Each row has a hidden value. The values are split into ranges, and the group after each row names the range that its value falls in. Each part has its own value, ranges and names.
[  83 -204 -436   86  -36   62 -175 -179  261  127   82   82  116  169
  116   18 -324 -101  -55  -22  333 -128 -139  -10  -22 -259  321  143
 -202  216  145 -154   81  -21  -62  186 -159  -33  336  -55  271 -166
   12   16  141 -215  -61 -162  214  -44]	<86>
[ -86  207   89  278   98 -107  -65 -165   95 -196  -33  -38 -186  133
  -36  167 -181  257   87  -10 -160 -185  148  -81   64  219 -171 -103
  -58  137 -278  184   40  -37 -157  -61  -12  151   35   29  -29   51
 -210  -82   -2  -23 -360  -16  -20  -17]	<95>
[-420  261  295  103   53  119 -183   37  -95 -148  429 -102  111 -420
    0   31 -420 -110 -183 -186 -188  342  284   -9  137  231  -25   20
  356  -98  308 -249  293 -187  -94   37  201   56   33 -339  138 -128
 -146 -364    7 -196  -91  -74  -50  -51]	<89>
[-519  343  369 -150 -578  102  -22  -80 -393 -268   93  -22    1 -270
  209  -27  462   17  -80  -28  232  381    1  188  101   89  181   75
  373 -154  255   43  288  -28 -136    7   25   -5  151 -227 -348    1
  321  273 -311  330    2  307  -49   31]	<105>
[ 130  268   95 -168 -284  160   36  128  -79  -45   58  221   92 -378
  270 -155   18 -368  159 -122  276 -184   14   34 -217 -170  196 -188
  293  -18   81  -89   58  -47  114  171  190    0  -59  166  147   36
  208 -260  -67  247 -123 -152  -20   59]	<102>
[  93  -59 -339   -1    0 -297 -274 -328  162   56  123  361  231  277
  294  283 -273 -100  110   87  291  -86  -15  -63  -97 -177  263  182
  -29  180  169  -87  182  -76   40   36   88  138  272  -72  292  -57
   38 -105  375 -351 -209 -337  119  122]	<96>
[-269  135  154 -185 -107  228  -70 -234   81  197 -182 -135 -185   90
   43 -360   15  -12 -264 -136  -20  -93  -26  117   54    8 -216 -207
   33  -42 -146  253  124   59   18 -127 -135  -37  -67  184   58  -27
 -210  287   -1  144   47  283  202   36]	<89>
[ 112  263   91 -160   14   49   96   55  -56  148 -109  -28  178  -68
  193  142  -41  374   50  -20 -136  135   12    9   23  -18  -11 -167
 -233  -64   20 -249  361  114  -42   20 -144   70 -275   80  243  197
   37 -339  176 -339  -31  261 -258 -258]	<104>
[ -50  -81 -142   88 -113 -112 -109 -103  311   47  -34   82  139  270
  -49  -77 -441  -40  -77 -129  244   13 -118   78 -118 -120  150  139
  -91  270  176 -189  197  -69  -24  163 -262   85  302  -61  165 -116
   53   85  112 -223  -35  -83  393   53]	<86>
[-136  -81 -124 -253  322 -119   44  225  219   32   64   52  -47  102
 -116 -102  -49   21 -167   31  636 -177 -152  298   34  -68  113   25
   85  183 -162 -223   92   36 -217  359   96 -122  127 -349 -143   24
 -141   36  329   26 -343   52  500  131]	<86>
[-236  145  145   95 -338  425  210  124 -451 -117  197 -157  231 -210
  -69 -229  202  366 -334  -54   15  395  -45  -75  132   55  279   81
  -43  -55  111  -43  136 -219  -22  192 -182 -221  311 -319 -245  102
  350  211 -248  -51  176  500 -161 -180]	<92>
[ 156 -284 -399   11 -107 -168 -200  -73  333   79  126  181  235  135
  122  -62 -377   94  -44   55  284 -109 -176  124   51 -404  274  210
  -87  139  106 -181  179  146 -206  228 -106  -67  282 -202  229 -132
 -112   91  297  -84 -119 -101   86   85]	<105>
[  58 -107 -499  305 -122   58 -316 -226  282   32  210  -10  187   37
  166  165 -283  123   -9  -66  382 -190  -10  -16  139 -261  347  147
   22  229  158 -189  244   91  -45   54   11 -156  359 -200  195 -172
 -187  -29  346 -239 -291 -385   50  109]	<89>
[ -72 -100    9  278   93   85   13  -55  171 -160 -103 -110 -226   15
 -213 -182 -206  290  -50  116  -86 -176   65  -12    0   15  -30  -87
  -49  222 -430   -5  -34   65  -82  108 -194  -13  188  -35   15  -14
 -258   42  -37  -73 -108  198   33  -13]	<105>
[-460  225   47  108    1   60 -202 -340   49  -11 -254    9 -215  182
   36  -40  118   31  -97 -113 -134 -326   67  183  174  154 -181 -169
    5   28  -76  239   63   66 -131 -244   72   91   25   27   18   19
 -249  186  -15  184 -304  182  291   42]	<86>
[ -46  120  165 -289  440  107   84   19   43  105   93 -392  -54 -181
 -186   65 -150  -37  126  293  217  -13  158  170  282 -102 -152  210
  302 -119 -392 -252  -97   61  192 -196 -176 -155 -156 -460   81  -97
  -62  -97   32 -191  -14  179 -167   34]	<104>
[ 106  303  283 -219  370   36  -41   85 -150  136  145 -241  156 -112
 -128  148 -266  -10   81  124   -4  238  121  218  125 -146 -202  155
  216 -281 -365 -120  -98 -142  118 -371  -38    9 -291 -219  119  -32
  134  -66   79 -175   97  222 -420  -99]	<89>
[  35   44  -67  122  340  -55  153 -124 -105  -84  -29  192  -58   70
 -316  446  -84  601 -114  -40 -199 -137   46  -81  -46  330    6 -207
 -649  202  389  -20    4 -113  -17  134 -343  207   65   14   73  174
  206 -266 -373 -102 -205  384 -138 -398]	<80>
[ 130   98    8 -146  274  -82  145  223   60   -3  280 -101  172  174
  -56  -58 -148  119 -214  -30  345  138  -92   15   64    3   48   82
   26  191 -250  -77   23 -148 -135  296  195 -171  125 -278 -151   52
 -133 -102  259 -224 -101 -173  276    2]	<92>
[-303  188  -10  247  112  109 -102 -325  180  -98 -135 -172 -218   51
   57  119   39  164  105   91 -118 -275  108  -10  151  236  -87   40
   22  179 -305   36   77   59  -71 -132  -15  -44   31   52   28  -17
 -229  -41 -122 -193 -317   75  -20   67]	<92>
[-445  360  169  -34  -25   98 -130 -422  225   84 -248 -104 -263  121
   51    0   65   68    4  -71 -160 -136   95  115   70  296 -174  -42
  118  107 -110  148  256   38   20 -242  -14    2 -146  184  -13   41
 -269  160 -135  -90 -227  127   80  202]	<80>
[-135  114  122 -161 -204   13  -48 -251  158    7  -98   -7 -116  309
   96 -251 -171 -207 -124  -84  136  118   47  -53  -59  -83  -12  -91
   84  208  -79   -9  197   31  179    1 -170  161  244   24  142  -53
 -175   75  157 -191  203 -174  540   30]	<92>
[ 124   41 -240  213 -125  345 -429 -149  -20  121 -140 -177  -46  -41
  -84 -128 -152  337  -62 -163  345  -94 -132   49  416  -15  377  -39
   48   86 -106   13 -105  200  123 -322   49  -14  116  274  206 -210
 -752   73  169  114 -169 -317  230 -205]	<86>
[ 283  -54  189 -139 -112 -122  115  117  -59  -94   76  133  117 -250
  112 -249 -158  -97   76  184  -18   98  -16  -15 -157 -116  123  -28
  177   61 -173  -48 -117   40 -107  305  188  -49  -35   41  104   12
 -112 -257  -77   83  116  -92  -81  -11]	<89>
[  58  112   68 -163  254 -130  119  287  134  -32  192 -237  174  101
  -37  -39  -34  135  -97   27  462  274 -224  114  -37  -26   16   94
  155  202 -224  -47   70 -171 -151  300  300 -229  -40  -73 -150  -30
 -147  -78   42 -229  -26 -135   45    4]	<95>
[-237  337  228 -298 -159  121  -86 -384  159  247 -182 -141 -196  203
  191 -206  -45  -83   12  -11    3  129   29  -43   24  212 -146  -26
  155   11  -90  208  246    6  174 -217  -30   37 -250  356   92   37
 -322  140  -44 -162   56  -30  103  148]	<89>
[ 129  -22 -413  268 -203  104 -319  -92  156   72   69  -15  239  122
   36  -30 -320  210  -34 -167  301  -73  -63   21  250 -316  388   71
   43  146   58  -88  170   56    0  -68   70  -92  329 -210  203 -131
 -411  100  436 -102 -223 -385  166   27]	<102>
[ 196 -140  181  -54 -113 -127   71  164  -78  -43 -124  183    9 -231
 -121 -297 -140  -93    7   82   77   49  -73  190 -305 -129  170 -185
  119  130  -51  -33 -207  -25 -111  273  151   35   -7  103   87  -24
  -98 -135 -181  272  115   -5  112  -56]	<102>
[ 102  432  258 -192  344   70   10   11   -1   81  149 -352  -29 -152
 -167  374 -284  -63  159  -43   45  144  213  172  224    4 -115  142
  199 -126 -326 -146   -7 -121   48 -310  -97  -20 -206 -368   11 -100
    9 -141   32 -102 -143  -56 -218  -59]	<78>
[  62  112  -17  -23   45 -100  189 -309 -150  147  134  -51 -131  186
  -18  226  141 -116 -168   57 -248 -159  338  186   38 -201 -222 -323
 -277   24  258  204 -197   84 -227  -78   75  -17   -2 -532  -90  179
  132  -94 -127  245  101 -125  130 -115]	<104>
[ 155  -54 -256  109 -208  114 -359 -100   51  140   39  -79   79  -55
   -2 -108 -188  269  -97 -158  418  -93 -141   90  278 -184  300   -5
  135   70   43   85  -10  123   31 -157   60  -54  176   62  155 -243
 -531  127  221  182 -195 -336  161  -33]	<78>
[-372  333  132  -69 -169   87  -95 -281  129  -35    4 -101 -240  135
  186  -36   73 -135 -154 -257   35  -46  137  -39  -53  -28 -210 -314
  187  117  -23  286  304  -93   84  -92   16  140  151    9   43  -85
 -123   92   50  -37  -66 -109  261   76]	<86>
[-346  267  -23  -43 -122  283 -114 -300  111  109 -154 -102 -263  244
   65 -157   36 -144 -131 -196   49  -69   55   -9   35  -12  -28 -240
    2  109   -5  213  166  -85  135 -155  -31   98  115   96  118  -28
 -226  181  -25  -47    4  -42  333  -19]	<86>
[  78  203 -260  153 -217  300 -419 -189   46  -30  -16  -84   34  109
   72  -84  -97  189   21 -127  353  -34   -6  -13  376 -278  353  -18
  212   85 -166  -56  126  192  295 -370  108    9  248   63  228 -116
 -599  111  372  -72  -75 -429  134  -52]	<95>
[ 115  -19   64  236   40  -34  -41   41  -76 -214   75   26   75   40
   24 -259 -280  258   25  153  -23 -122    5 -253  143  139  -32   29
   67   57 -412  139 -161   -6  -52  102   89   48  114   96   60   49
 -332 -129  147  -48 -191  -15   25  -50]	<105>
[ 141 -161 -291  146 -182  -68 -322  -41   79   94   12   15  213   36
   67  -78 -277  183  -29  -60  388  -55 -140  104  191 -290  321   75
  114   84  -11  -34   52   91  -95  -21   72  -26  257 -136  195 -206
 -398   89  417   31 -212 -284  215   10]	<104>
[-167  313  181 -110  373  -92  120   41   49  -48  251 -296 -198  -12
 -241  322 -282   27  162   90   75 -139  385  107  268  -45 -419  -57
  155 -163   -7  -72   27  -25   56 -217 -256  183 -133 -695  -11   25
   99 -191   14   22 -265   74 -101  -29]	<89>
[-436  420  141 -127  -89  157 -111 -326  250   -2  -64 -107 -305  184
  189  -62   80  -27  -47 -122 -136 -126   56   68  145  136 -240  -35
   68   36 -157  154  275   60  -34 -204 -103  118  -43  155   24  -11
 -146  144 -172  -46 -130  121  119   79]	<78>
[ -74  241   74  223   66 -193   -8 -258  162 -196  -62    8 -145  123
  -15  262 -193  195  185  -17 -254 -329  219  -72  163  238 -180  -43
  -48  152 -147  143   72   52 -168  -60  -46  117   42 -172  -16   63
 -212 -137   -9   44 -483  -93   61   74]	<102>
[-183   73  119  140   49 -111   -1 -248  115   -7 -164  -66 -269   54
  -95   37 -106  260  -13   22 -164 -283  171   54  105  266 -189 -145
  -46  129 -174  164   43  105 -209  -27 -101   48  -21 -110  -75   55
 -311    2   19  117 -383   93  184   92]	<92>
[-159   84   46    6   20 -139  102 -369  -11  160  -29  -84 -230  115
  -88  155  196   12  -42  197 -173  -60  257  268  -77   -4 -175 -230
  -85  109  313  170  -93   82 -161  -98  166  -68 -178 -264 -119  165
  -55  -23 -343  144   69  -56  -35   58]	<89>
[-175  138   19 -134  136  -40   22  -84  118   -1 -236  -43  -94   -8
   47  171   57  380  161  125   99 -153   -9   74  142  153  -77 -115
 -148   59  150 -245  270  272   16    4 -230  139 -216   75  188  115
 -136 -278  -55 -178 -224  280  -29 -176]	<80>
[ 124  179   31  174  -97   10   19   58   37 -160    1   92    7 -175
  -32   28 -189  -44  166 -136   -3 -221   53  -34  -92  -47  118 -127
  103  152  -67   65  -66 -149   -4  104   77   73  123   -4  114  -62
  -21 -190 -158  159 -261 -183   -1  -11]	<104>
[  59   91  134  -16  146   33  143  133  -14   -5  182 -294  235   27
 -136 -203   68  128 -303  -32  244   99  -95  164   44  -90 -100   18
  173  202 -171  -17 -126  -51   21  102  201 -329   85 -157 -155  -37
  -60  -15  -63 -104  165  -76  158   12]	<104>
[ 152 -167 -337  116 -115   34 -427 -293  134  240  -80   92  -20   60
 -157   11 -291  154  -84 -112  396 -188 -127  227  142 -157  360   56
  -33  155  215   15 -125  116   83 -238  -90   47  203  128  220 -255
 -396  193   69  204 -154 -299  264  -12]	<96>
[ -78  109  147 -108   61 -299   97 -492    2  113  -67  -83 -228  111
   15  332  190 -136   64  221 -146 -115  260  262  -22  119 -259 -153
  -94  100  341  180 -146  185 -218 -118  142  -43 -256 -198 -113  106
  -25 -135 -391  243    6 -153   44   39]	<105>
[  21  -19  194 -239   18 -395  127 -494   59  152  -26  -15 -274   29
   92  233  196  -47   79  444 -224   -3  298  292 -121  -13 -224  -90
    4  107  108   48  -87  325 -232  -56   91  -45 -277 -231 -100  137
  -71 -153 -273   82  157  -96 -102  146]	<102>
[ 258   76  -23  204   59   45   66    7    0 -150  176   15  -11  -90
    4    4 -317  143  110   21  -76 -247   67 -303   73  120   16  -13
  -75  107 -220  158 -198 -106  -29  149  -47   66  115   59  100  -17
 -107 -263 -119   16 -261 -138  -96 -107]	<86>
[-331  361  112  204   27  134 -294 -436  -63  -70 -236  -75 -111  165
  218  117  127  -31   71   -1  -45 -222   96   70  186  296 -148   -9
   49   -6 -246   94   34  104  -22 -410  124   63 -103  311   42   57
 -145   16   37  -51 -256   75  105  -17]	<105>
[-364  241   31  -71  -88  200  -48 -174   48  182 -171  -76 -162  197
  124 -273   61   71 -113  -45 -162  -79   54   44  116  -15 -128 -191
   16  -70 -209  247  207  -35  -74 -125   55   20  -70  -29   61  125
 -278  225  146  -45 -111  233  101   66]	<96>
[   4  284  -44 -162  -54  141   -8   43   84  115  -36   -6   59    7
  135  -32  -63  430   28  -58  -82  -23   -8   13  243  -81   14 -122
 -130  -75   30 -157  360  194    9  -58 -125   86 -177    9  230  161
 -236 -163  160 -174 -137  164 -161 -156]	<78>
[ 160  304  224 -100  -11 -188  156 -192   -6   17  143 -217  102   58
   26  253   84  -97  -70  -76 -114   22  137  262   90  -51 -259  -58
  -26   82  203   77 -100  134 -217  -81  137 -163 -151 -260 -163   33
  106 -152 -285  219   95 -250   49  -47]	<89>
[-239  258  168 -205 -218  217    4  -83  168  115 -133 -101  -55  277
   31 -481 -143  -57 -212 -199    1  155  -11  -14  -16 -153  -95 -146
  148   73 -226   98  316  -83  217  -57 -146   50  120   28  117   21
 -218  277  193 -195  200   90  334   93]	<78>
[   5  161  141  -74 -171  -10  -11   39  -50    0  -54  267  179 -407
   -8 -187  -60 -194   87 -204  271 -391  -31   69 -207   77   63 -197
  399   49  332  176  -44 -180  240  113  265  -93  -84  198  120  -40
   39 -126 -209  450 -361 -104   34  254]	<102>
[ 140   49    9 -167 -100  101 -209 -188   65  169  -86 -163  -82 -115
   91  -89 -117  332   20   40  242  -20  -53    4  297   50   77  -35
   93  -14  -73   -5   92  328  101 -181 -107   -4 -162  261  188 -105
 -575  -68  131   39  -94 -121    3  -85]	<89>
[  72  188    4  -68 -154   61 -236 -112   62   -7  -40  -97  -47  -56
  171  -20  -49  336   57  -10  164  -19    6   39  359  -56  120  -21
  156   19 -205 -131  190  360   31 -203  -25   88  -11   74  160  -65
 -543 -121  280  -48 -157 -199   91  -86]	<104>
[ 145 -230 -424  163 -138    7 -337  -38  214  191  146   58  217   14
   84  -38 -346  176 -119  -79  327   51 -233  140    1 -339  410  165
  -40  135   52  -80  120  -54 -211  108   39  -88  262  -13  218 -246
 -208  135  242 -126 -117 -186  -19    4]	<78>
[ -21 -298 -451   66    1 -124 -272 -199  309  154  103  230  159   89
   10   14 -266  100 -105   13  385 -248 -175  156  -76 -272  248  140
  -44  202  300  -53  111  -28  -19  127  -61  -64  291  -67  243 -192
  -30  143   99  -69 -203  -55   60  159]	<102>
[-140 -249   -2   38  121  -93  126 -268  -47  272 -131 -239  -95  -19
 -135 -120  138  119  -63  406  -20 -144   78  244   53   87 -141  -45
  -51   66  161  125 -288  152 -213   28  119 -289 -226 -216  -72   73
 -213    3 -311  129   41  153   -5   65]	<78>
[-132  -24  -97 -375  333  199  -29  111  199  346 -140  -20  -61 -163
 -267 -114  -48 -114 -190  -75  635 -120 -107  473  -94 -154  299   -7
  219  113 -229 -298  157  -79   57  129   42 -341  -10 -276  -40  -44
 -115  233  349    5 -255  190  282  271]	<96>
[ 110   84 -216  128 -216   13 -345 -177   86  -20  -34  -75   27   21
  105  128 -143  122   89 -156  360  -82  -43   61  314 -152  320   11
  137  136    5  -20   82  173  -26 -171   85   43  227  -68  162 -231
 -511  -15  268  101 -274 -491  277  -64]	<92>
[ -65  228  -24  329  232   74  161  -90 -176 -199   17   96   51  170
 -292  442 -113  563 -158 -193 -192  -95  133 -154   16  357  -37 -231
 -646  195  421  -84  131 -168   35   71 -352  184  158  -66   10  255
  340 -262 -249 -180 -219  339  -47 -415]	<95>
[ 142  221  208 -280  266 -303   95  152   72 -172  362  -21   58  189
    3   96  -78   81 -171  -34  315  172  -93   65   22   65 -159   68
   91  151 -216   79  -10  -94 -174  211  204    9   38  -89 -221   -1
  -47 -117   30  -14  -71 -206  173  -23]	<95>
[-512  107  294  204  307 -102  -59  236 -314 -182  379 -113   37  -67
 -145  -33 -350   38 -144   97   67  157  310  -16   18  124 -454 -196
  217 -240  250  -87   15 -276    9  -55   18  386  -24 -412  107   52
  206 -344   96 -184  -57  285    6 -219]	<105>
[ -55  208   46 -322  458  138   41   35  261   18   43 -331 -150 -263
 -258  275 -143 -134   74 -102  365  -88   51  206  232  -15  108  105
  295  114 -327 -150   87  -82   30   43   -5 -288   18 -491  -39 -241
 -269  -10   52   18 -356  -80   59  114]	<80>
[ 170  233  203 -114  107 -212  135  269   98 -259  412 -123   94  104
   -8   25  -45  133 -265 -128  100  283  -45  161   -9 -213 -108   -3
  120  208 -367  -39   53  -38 -315  260  186  -38  206 -315 -266  -33
  -10  -85   75  -77   98 -203  140  -71]	<80>
[ 177  -91  110  144 -115  -31  109  273 -126 -143   10   25   17 -126
  -25 -266 -206  -27    4   88  -14  133  -39   50  -99  -89  193 -104
  -40  111 -193 -132 -204   -7 -339  346  120   80   98  -64   38   16
 -123 -256  -75  104   82  -59  198 -245]	<104>
[ -62  264  115  -25  137  -50   64   50  -73   20 -195  148  194   96
  -44  143  -59  517  -43  -69 -206  -12   14  112    5   79 -116 -188
 -313  -13  123 -249  314   74   20  -54 -215  192 -171   42  184  284
  145 -223  123 -273 -121  479 -117 -240]	<86>
